Here is a tiny trained network, its code and every weight. The questions are about switching its units off for an input and a class, where a switched-off unit gives its printed mean instead of its output.

import numpy as np


def w(rows, s, z=0):
    codes = np.array(rows[::2]) - 128.0
    scale = np.full(codes.shape[1], s)
    scale[-1] = z or s
    return codes * scale


def norm(h):
    return h / np.sqrt((h * h).mean(-1, keepdims=True) + 1e-5)


def f(y):
    return np.maximum(y, 0)


def log_softmax(a):
    a = a - a.max(-1, keepdims=True)
    return a - np.log(np.exp(a).sum(-1, keepdims=True))


def net(x, mask):
    res = np.array(x, float).reshape(1, 3) / 4 @ E
    u = 0
    for l in range(2):
        y = f(norm(res) @ A[l][:, :-1].T + A[l][:, -1])
        res = res + np.where(mask[u : u + 11], y, B[l][:, -1]) @ B[l][:, :-1]
        u += 11
    return log_softmax(norm(res)[-1] @ U[:, :-1].T + U[:, -1])


A, B = {}, {}
E = w([
[164,209,137,133,186,92,94],'x0',
[129,139,178,166,201,86,229],'x1',
[94,114,117,139,189,252,107],'x2',
],0.0044)
A[0] = w([
[139,210,141,239,236,138,115,51],'L0N1',
[138,160,76,53,137,176,99,12],'L0N2',
[104,29,85,130,219,146,222,164],'L0N3',
[49,67,144,153,188,92,127,152],'L0N4',
[204,213,198,245,186,108,129,130],'L0N5',
[172,255,136,150,193,98,118,107],'L0N6',
[129,149,60,54,116,168,51,31],'L0N7',
[94,143,106,69,186,156,31,223],'L0N8',
[119,94,43,103,53,97,36,87],'L0N9',
[144,95,152,191,108,110,110,1],'L0N10',
[93,86,158,169,151,74,226,98],'L0N11',
],0.0055,0.004)
B[0] = w([
[107,95,46,8,244,148,151,200],'L0N1',
[181,50,138,75,186,137,176,151],'L0N2',
[96,154,160,205,85,116,162,252],'L0N3',
[150,149,152,165,56,130,153,189],'L0N4',
[90,163,28,43,192,166,124,234],'L0N5',
[65,254,62,62,184,78,162,218],'L0N6',
[200,131,86,73,116,172,92,190],'L0N7',
[118,63,198,186,76,50,187,252],'L0N8',
[118,105,90,119,28,179,89,238],'L0N9',
[168,233,3,228,148,49,134,128],'L0N10',
[209,209,147,157,136,99,199,225],'L0N11',
],0.0052,0.0045)
A[1] = w([
[112,150,78,112,41,134,99,120],'L1N1',
[194,80,139,95,66,160,62,30],'L1N2',
[174,69,179,155,76,82,138,193],'L1N3',
[184,53,124,83,71,148,68,2],'L1N4',
[132,140,155,100,227,124,115,127],'L1N5',
[179,125,154,91,204,134,90,150],'L1N6',
[59,103,173,212,144,99,167,85],'L1N7',
[66,123,161,187,161,134,177,241],'L1N8',
[165,89,127,124,117,155,102,77],'L1N9',
[117,108,138,126,89,158,2,20],'L1N10',
[50,96,147,149,121,154,153,193],'L1N11',
],0.0081,0.0035)
B[1] = w([
[144,84,161,122,114,159,31,249],'L1N1',
[183,83,103,103,37,236,228,233],'L1N2',
[146,183,65,72,185,164,180,254],'L1N3',
[229,69,118,105,47,254,188,234],'L1N4',
[78,102,29,34,171,145,176,193],'L1N5',
[41,201,95,97,164,66,211,163],'L1N6',
[172,135,208,150,126,79,75,202],'L1N7',
[72,58,161,139,98,127,61,251],'L1N8',
[177,128,137,131,54,108,175,167],'L1N9',
[205,115,111,110,65,148,222,200],'L1N10',
[119,107,120,123,178,175,75,210],'L1N11',
],0.0072,0.0054)
U = w([
[71,217,2,8,242,61,246,224],'0',
[40,25,234,218,178,194,78,167],'1',
[222,59,74,60,13,246,172,251],'2',
[140,162,43,222,161,110,49,1],'3',
[166,199,32,45,77,74,23,51],'4',
[180,177,234,210,127,51,231,165],'5',
[113,104,29,201,190,99,57,1],'6',
],0.0083,0.0056)

Each question gives the input, the list of numbers given to net, and the class t.
The units are the neurons (one row each of A and B). Each row of codes is followed by its name. A weight is (code - 128) times the scale printed after its matrix; where a second scale follows, it is the last column's (A, B and U).
mask holds one flag per neuron, layer by layer. A switched-off neuron (its flag False) gives its mean, the last column of its row in B, instead of its output. The means were averaged over made-up inputs and are rounded, as every weight is.
A unit's drop is (log p(t) with every unit on - log p(t) with that unit switched off) / (log p(t) with every unit on - log p(t) with every unit switched off).
k most important neurons: the k neurons with the biggest drops, biggest first
k most important neurons of layer l: the k neurons of layer l with the biggest drops, biggest first
drop of u: that unit's drop, to one decimal
input [7,-6,-6], class 4: 2 most important neurons	(L0N6, L1N4)
input [-1,4,-3], class 5: 2 most important neurons of layer 1	(L1N3, L1N5)
input [-6,7,1], class 5: most important neuron	(L0N11)
input [-3,4,2], class 1: 2 most important neurons	(L1N8, L1N10)
input [-5,1,-7], class 0: 2 most important neurons	(L1N3, L1N4)
input [0,4,5], class 1: 3 most important neurons	(L0N3, L1N8, L1N3)
input [-1,2,-4], class 0: 2 most important neurons of layer 0	(L0N3, L0N8)
input [8,-5,-3], class 4: 4 most important neurons of layer 0	(L0N6, L0N9, L0N1, L0N8)
input [-4,4,4], class 1: drop of L1N8	0.2
input [-7,6,5], class 1: drop of L1N8	0.2
input [-5,5,2], class 5: drop of L0N11	0.4
input [4,-3,-4], class 4: drop of L1N4	0.2
